Below are the code and all the weights of a small trained network. Each question names an input and a class and asks about switching units off, where a switched-off unit gives its printed mean instead of its output.

import numpy as np


def w(rows, s, z=0):
    codes = np.array(rows[::2]) - 128.0
    scale = np.full(codes.shape[1], s)
    scale[-1] = z or s
    return codes * scale


def f(y):
    return np.maximum(y, 0)


def log_softmax(a):
    a = a - a.max(-1, keepdims=True)
    return a - np.log(np.exp(a).sum(-1, keepdims=True))


def net(x, mask):
    res = np.array(x, float).reshape(1, 8) / 4 @ E
    y = f(res @ A[0][:, :-1].T + A[0][:, -1])
    res = res + np.where(mask, y, B[0][:, -1]) @ B[0][:, :-1]
    return log_softmax(res[-1] @ U[:, :-1].T + U[:, -1])


A, B = {}, {}
E = w([
[140,117,112,133,135],'x0',
[33,69,69,11,104],'x1',
[115,140,143,124,122],'x2',
[110,145,147,122,122],'x3',
[5,80,93,254,170],'x4',
[144,57,248,106,254],'x5',
[125,127,135,127,120],'x6',
[119,137,139,125,125],'x7',
],0.0092)
A[0] = w([
[92,100,157,249,177,102],'N1',
[70,105,89,125,109,115],'N2',
[180,243,92,234,90,193],'N3',
[173,155,130,116,153,144],'N4',
[79,139,42,68,104,94],'N5',
[82,120,124,167,140,140],'N6',
[102,102,137,92,153,46],'N7',
[171,121,217,165,212,97],'N8',
[91,121,109,139,136,117],'N9',
[126,141,111,117,152,111],'N10',
[65,38,150,4,230,3],'N11',
[39,114,88,171,118,117],'N12',
[145,174,117,163,112,155],'N13',
[173,155,80,48,94,184],'N14',
[141,146,99,62,105,144],'N15',
[191,147,136,67,117,242],'N16',
[67,121,119,179,150,147],'N17',
[132,144,156,91,182,84],'N18',
[213,188,160,106,145,202],'N19',
[144,122,164,141,156,115],'N20',
[106,157,73,35,77,147],'N21',
[108,140,170,200,204,104],'N22',
],0.014,0.0058)
B[0] = w([
[70,114,139,106,229,215],'N1',
[171,119,60,114,129,187],'N2',
[68,183,180,248,124,253],'N3',
[155,133,156,120,102,164],'N4',
[162,89,84,67,124,215],'N5',
[110,113,80,144,145,175],'N6',
[116,131,145,171,116,150],'N7',
[176,104,133,38,152,210],'N8',
[120,121,90,133,126,160],'N9',
[127,126,131,133,125,131],'N10',
[65,211,183,253,112,223],'N11',
[163,103,30,142,134,212],'N12',
[110,140,151,166,120,174],'N13',
[31,116,157,89,111,219],'N14',
[75,118,146,99,123,188],'N15',
[123,172,205,93,107,214],'N16',
[125,103,67,159,146,191],'N17',
[176,119,146,150,115,157],'N18',
[192,145,173,106,69,214],'N19',
[147,129,135,96,142,159],'N20',
[64,90,150,75,117,227],'N21',
[109,104,166,105,203,191],'N22',
],0.032,0.017)
U = w([
[115,208,155,138,77,254],'0',
[81,79,125,13,195,99],'1',
[117,159,73,214,182,198],'2',
[145,75,8,89,104,4],'3',
[254,165,158,38,146,29],'4',
],0.0075,0.0023)

Each question gives the input, the list of numbers given to net, and the class t.
The units are the neurons (one row each of A and B). Each row of codes is followed by its name. A weight is (code - 128) times the scale printed after its matrix; where a second scale follows, it is the last column's (A, B and U).
mask holds one flag per neuron, in row order. A switched-off neuron (its flag False) gives its mean, the last column of its row in B, instead of its output. The means were averaged over made-up inputs and are rounded, as every weight is.
A unit's drop is (log p(t) with every unit on - log p(t) with that unit switched off) / (log p(t) with every unit on - log p(t) with every unit switched off).
The circuit of an input: a set's keep is (log p(t) with only the set's units on - log p(t) with every unit switched off) / (log p(t) with every unit on - log p(t) with every unit switched off). Starting from the 12 units with the biggest drops (on a tie, the unit counted first), units are removed one at a time, each time the one whose removal leaves the highest keep (on an exact tie, the one counted first), for as long as the keep stays at least 0.8.
units of the circuit, in order: the units of the circuit, biggest drop first
most important unit: the unit with the biggest drop
k most important neurons: the k neurons with the biggest drops, biggest first
drop when u is switched off: that unit's drop, to one decimal
input [8,3,-6,6,7,0,3,-3], class 3: units of the circuit, in order -> (N3; N12)
input [-3,-7,-4,2,7,2,7,-8], class 1: 3 most important neurons -> (N1; N8; N22)
input [-4,-7,-5,-1,8,1,3,-6], class 1: most important unit -> N1
input [1,-1,2,1,0,2,8,-7], class 4: units of the circuit, in order -> (N14; N21; N3)
input [-7,0,6,-7,-7,5,-4,3], class 4: 3 most important neurons -> (N3; N8; N19)
input [2,3,7,5,0,6,-8,-2], class 0: 2 most important neurons -> (N11; N12)
input [-7,1,5,-8,3,6,-7,-3], class 2: 3 most important neurons -> (N11; N21; N14)
input [5,1,-1,-3,6,7,-4,3], class 2: 3 most important neurons -> (N11; N21; N14)
input [4,-6,4,5,5,0,-5,-6], class 2: 4 most important neurons -> (N3; N21; N14; N5)
input [6,2,8,3,-7,-8,-3,7], class 1: 2 most important neurons -> (N21; N11)
input [-3,1,-7,-3,6,1,-7,8], class 2: 3 most important neurons -> (N21; N5; N8)
input [0,0,-2,2,-3,8,-2,6], class 4: 2 most important neurons -> (N8; N3)
input [3,7,1,2,3,0,5,-4], class 3: 2 most important neurons -> (N3; N5)
input [3,3,-5,8,-4,8,2,-5], class 0: units of the circuit, in order -> (N11)
input [-4,3,-5,-5,6,0,2,6], class 3: 2 most important neurons -> (N3; N12)
input [-7,2,1,-8,-4,5,-2,6], class 0: drop when N11 is switched off -> 1.0
input [3,-6,8,8,7,3,5,-1], class 1: drop when N9 is switched off -> 0.0
input [6,3,6,-3,1,-2,1,-4], class 3: drop when N1 is switched off -> 0.1
input [0,7,4,7,-5,3,6,-4], class 0: drop when N11 is switched off -> 1.7
input [-6,-1,7,3,-3,8,-1,-1], class 4: most important unit -> N8
